cols: Y A R L V D G H
154, 23, 63, 171, 55, 94, 159, 127 = j_360
154, 23, 63, 171, 55, 94, 159, 135 = j_657
170, 56, 92, 152, 81, 104, 143, 128 = j_811
170, 56, 92, 152, 81, 104, 143, 120 = j_75
step -1: 152, 81, 104
151, 80, 103
step +1: 23, 63, 171, 55
24, 64, 172, 56
step +1: 94
95
step -1: 56
55
step -1: 152
151

cols: S X N B Q
233, 103, 90, 82, 219 : j_62
137, 181, 141, 96, 86 : j_75
91, 139, 103, 101, 93 : j_475
132, 151, 158, 87, 150 : j_811
step +1: 158
159
down: 141, 103, 158
N
step -1: 137, 181, 141, 96
136, 180, 140, 95
rev: 82, 90, 103
j_62
rev: 181, 137
j_75
down: 101, 87
B

cols: M T K J E P C Z
122, 171, 141, 184, 131, 124, 85, 36 = j_75
84, 123, 171, 141, 184, 131, 124, 85 = j_657
95, 115, 179, 110, 142, 135, 120, 189 = j_62
down: 184, 141
J
rev: 85, 124, 131, 184, 141, 171, 123
j_657

cols: tar foz fem zikaz Gel ruk Pon Neze nuni filiv
86, 154, 102, 129, 144, 96, 191, 207, 104, 73 -> j_475
86, 154, 102, 129, 125, 96, 191, 207, 104, 73 -> j_174
86, 154, 102, 129, 144, 116, 191, 207, 104, 73 -> j_980
103, 50, 49, 169, 135, 200, 234, 132, 95, 77 -> j_525
175, 137, 116, 52, 170, 116, 151, 146, 124, 77 -> j_811
find: 86, 154, 102, 129, 144, 96, 191, 207, 104, 73
j_475
down: 73, 73, 73, 77
filiv
down: 234, 151
Pon

cols: pegi Zotot nam kep
120, 130, 123, 163  j_586
145, 128, 119, 90  j_475
137, 133, 136, 62  j_657
106, 126, 127, 62  j_360
142, 130, 119, 101  j_811
144, 129, 119, 93  j_904
145, 125, 123, 80  j_174
140, 130, 119, 107  j_75
101, 123, 128, 237  j_518
139, 128, 137, 58  j_980
106, 126, 127, 211  j_525
143, 129, 119, 97  j_62
down: 137, 106
pegi
rev: 93, 119
j_904
step -1: 119
118
step -1: 139
138
rev: 80, 123
j_174

cols: boder vegig Musi puz
159, 132, 72, 217 = j_475
159, 132, 213, 183 = j_75
239, 72, 217, 132 = j_586
down: 159, 239
boder
down: 132, 72
vegig
step +1: 159, 132, 72
160, 133, 73
rev: 132, 217, 72
j_586
find: 159, 132, 72, 217
j_475
step -1: 159, 132
158, 131

cols: kigop Nolu zaga firo
130, 181, 188, 95 = j_811
155, 169, 162, 87 = j_904
44, 147, 105, 113 = j_525
158, 126, 81, 92 = j_75
143, 110, 84, 105 = j_475
205, 238, 47, 160 = j_62
109, 115, 224, 199 = j_657
134, 179, 133, 190 = j_360
66, 35, 164, 90 = j_174
153, 169, 205, 140 = j_518
96, 73, 169, 68 = j_586
175, 119, 84, 90 = j_980
rev: 133, 179
j_360
step +1: 169
170
step -1: 66
65
step -1: 109, 115
108, 114

cols: puno rofa koz Bonu Veb tepes Rodu Bipab Zunoz
110, 107, 136, 213, 159, 152, 89, 140, 136 : j_62
150, 109, 161, 3, 145, 100, 126, 111, 125 : j_657
98, 136, 99, 132, 136, 120, 126, 155, 69 : j_525
step +1: 111
112
down: 107, 109
rofa
step -1: 136, 99
135, 98

cols: mamo Garut nomad bem gata lifol Zivin fara Bezep
200, 8, 84, 41, 155, 77, 62, 133, 114 -> j_518
122, 140, 63, 97, 214, 119, 59, 224, 40 -> j_360
157, 25, 145, 92, 127, 117, 116, 111, 135 -> j_174
136, 30, 51, 99, 213, 128, 31, 212, 57 -> j_75
216, 7, 122, 30, 111, 61, 114, 107, 156 -> j_811
63, 97, 140, 59, 119, 214, 122, 181, 65 -> j_586
step -1: 51, 99, 213, 128
50, 98, 212, 127
down: 63, 145, 51, 122, 140
nomad
rev: 59, 119, 214, 97, 63, 140, 122
j_360
down: 62, 59, 116, 31
Zivin
down: 57, 156, 65
Bezep

cols: nopup togu sugiz nubi
60, 129, 113, 82  j_518
255, 126, 156, 212  j_657
241, 126, 153, 203  j_75
158, 127, 136, 156  j_586
step -1: 158, 127, 136
157, 126, 135
down: 156, 153, 136
sugiz
step -1: 241
240
down: 153, 136
sugiz
step -1: 129
128
rev: 156, 136, 127
j_586
down: 82, 212
nubi

cols: nopet gadu fon tif rukik nuz fozuv vugat nipa bitor
130, 113, 215, 192, 123, 172, 103, 145, 87, 68 : j_174
166, 172, 134, 214, 97, 34, 100, 189, 40, 217 : j_62
202, 191, 116, 179, 44, 39, 105, 186, 88, 220 : j_657
193, 156, 132, 166, 97, 45, 165, 228, 52, 219 : j_360
130, 113, 215, 192, 123, 102, 203, 86, 192, 199 : j_980
109, 101, 134, 150, 174, 189, 155, 115, 131, 113 : j_811
155, 124, 106, 188, 133, 62, 164, 189, 88, 226 : j_518
161, 143, 103, 212, 115, 54, 105, 219, 23, 205 : j_586
139, 87, 67, 143, 161, 131, 58, 174, 64, 94 : j_475
75, 75, 130, 93, 178, 180, 171, 55, 219, 73 : j_75
217, 198, 93, 186, 104, 98, 120, 185, 113, 228 : j_525
rev: 172, 166
j_62
step +1: 75, 130, 93, 178
76, 131, 94, 179

cols: Zuda Liv Puba gug Kikas vobo lekan Fige vele
98, 95, 121, 105, 61, 97, 110, 75, 8 -> j_980
52, 108, 105, 117, 108, 70, 110, 56, 87 -> j_174
85, 82, 117, 96, 36, 116, 102, 106, 19 -> j_518
197, 139, 150, 132, 121, 191, 142, 201, 138 -> j_75
98, 95, 121, 117, 108, 70, 110, 121, 46 -> j_811
54, 106, 105, 116, 104, 69, 108, 57, 84 -> j_525
98, 95, 121, 105, 61, 185, 110, 121, 46 -> j_657
197, 139, 150, 132, 135, 75, 117, 67, 127 -> j_475
down: 56, 106
Fige
down: 69, 185, 75
vobo
down: 117, 116
gug
step -1: 98, 95
97, 94
rev: 67, 117, 75
j_475
find: 52, 108, 105, 117, 108, 70, 110, 56, 87
j_174

cols: bude tofil muko ravu zemi Zufin dovid
145, 112, 126, 108, 149, 159, 103 : j_360
124, 118, 133, 128, 134, 133, 144 : j_904
177, 167, 69, 115, 151, 152, 54 : j_475
175, 235, 152, 117, 90, 118, 165 : j_174
126, 114, 120, 112, 140, 127, 109 : j_586
126, 85, 129, 135, 149, 147, 155 : j_811
164, 141, 122, 130, 148, 155, 114 : j_980
91, 74, 130, 115, 117, 142, 148 : j_62
rev: 148, 142, 117, 115, 130
j_62
down: 112, 118, 167, 235, 114, 85
tofil
down: 112, 135, 130
ravu
down: 112, 118
tofil
down: 152, 120, 129
muko

cols: Fonup genuf kozi kun dos gubov vudi kiz
191, 137, 107, 166, 191, 70, 76, 188 = j_811
45, 97, 167, 69, 53, 149, 214, 47 = j_980
191, 137, 107, 166, 191, 132, 76, 188 = j_518
15, 108, 181, 51, 18, 140, 250, 17 = j_174
110, 199, 145, 119, 157, 95, 78, 114 = j_904
131, 194, 133, 131, 106, 78, 157, 131 = j_475
194, 133, 133, 106, 78, 157, 95, 146 = j_360
step -1: 137, 107
136, 106
rev: 157, 78, 106, 131, 133, 194
j_475
down: 140, 95, 78
gubov
down: 70, 149, 132
gubov
rev: 95, 157, 78
j_360
down: 53, 191, 18, 157, 106, 78
dos

cols: mam niler giv Fid kerad leku
165, 224, 185, 39, 223, 77  j_75
106, 45, 110, 211, 38, 228  j_475
96, 165, 182, 85, 173, 157  j_586
90, 111, 222, 148, 166, 217  j_811
123, 87, 85, 176, 59, 131  j_980
172, 72, 182, 33, 205, 52  j_360
199, 109, 131, 183, 74, 104  j_904
170, 139, 84, 197, 56, 111  j_518
154, 170, 72, 182, 33, 73  j_657
rev: 33, 182, 72, 170
j_657
step -1: 199, 109
198, 108
step +1: 87
88
rev: 72, 170, 154
j_657
down: 222, 85, 182, 131, 84, 72
giv
down: 110, 182
giv
step +1: 38
39

cols: Gova pebaz tam Los Vemus
119, 103, 118, 163, 156  j_174
106, 103, 110, 82, 89  j_980
128, 111, 156, 96, 101  j_75
111, 156, 74, 177, 191  j_475
111, 156, 110, 82, 89  j_657
rev: 82, 110, 156
j_657
step +1: 106
107
rev: 110, 103
j_980
step -1: 111
110
down: 110, 156
tam

cols: midul rig tevak mapig kitir beroz Der
62, 199, 176, 88, 116, 86, 172  j_75
200, 96, 175, 111, 55, 123, 157  j_475
120, 166, 167, 175, 130, 170, 108  j_174
62, 60, 176, 88, 116, 86, 172  j_525
138, 174, 163, 200, 96, 175, 114  j_360
rev: 114, 175, 96, 200
j_360
down: 170, 86
beroz
down: 88, 200
mapig

cols: zerif zakos pil lis tig Notem vibog tenek
194, 67, 78, 141, 190, 103, 187, 63 : j_174
120, 238, 180, 182, 120, 130, 46, 239 : j_518
178, 184, 118, 194, 176, 94, 88, 181 : j_75
142, 153, 142, 154, 144, 133, 114, 151 : j_586
down: 88, 114
vibog
down: 194, 120, 178
zerif
step +1: 180, 182, 120
181, 183, 121
step -1: 142
141
down: 190, 120, 176
tig

cols: kot Lunat kaz mutok Det Seguz ganez mal
101, 163, 221, 145, 27, 166, 106, 162 = j_904
48, 83, 191, 89, 117, 69, 75, 69 = j_75
199, 131, 146, 154, 163, 110, 255, 147 = j_174
102, 162, 220, 142, 27, 168, 108, 162 = j_62
40, 102, 165, 80, 116, 55, 82, 62 = j_518
214, 124, 112, 158, 158, 154, 231, 70 = j_657
104, 102, 165, 80, 116, 55, 82, 62 = j_811
102, 162, 220, 142, 27, 168, 108, 222 = j_586
down: 116, 158, 116
Det
step -1: 89, 117, 69, 75
88, 116, 68, 74

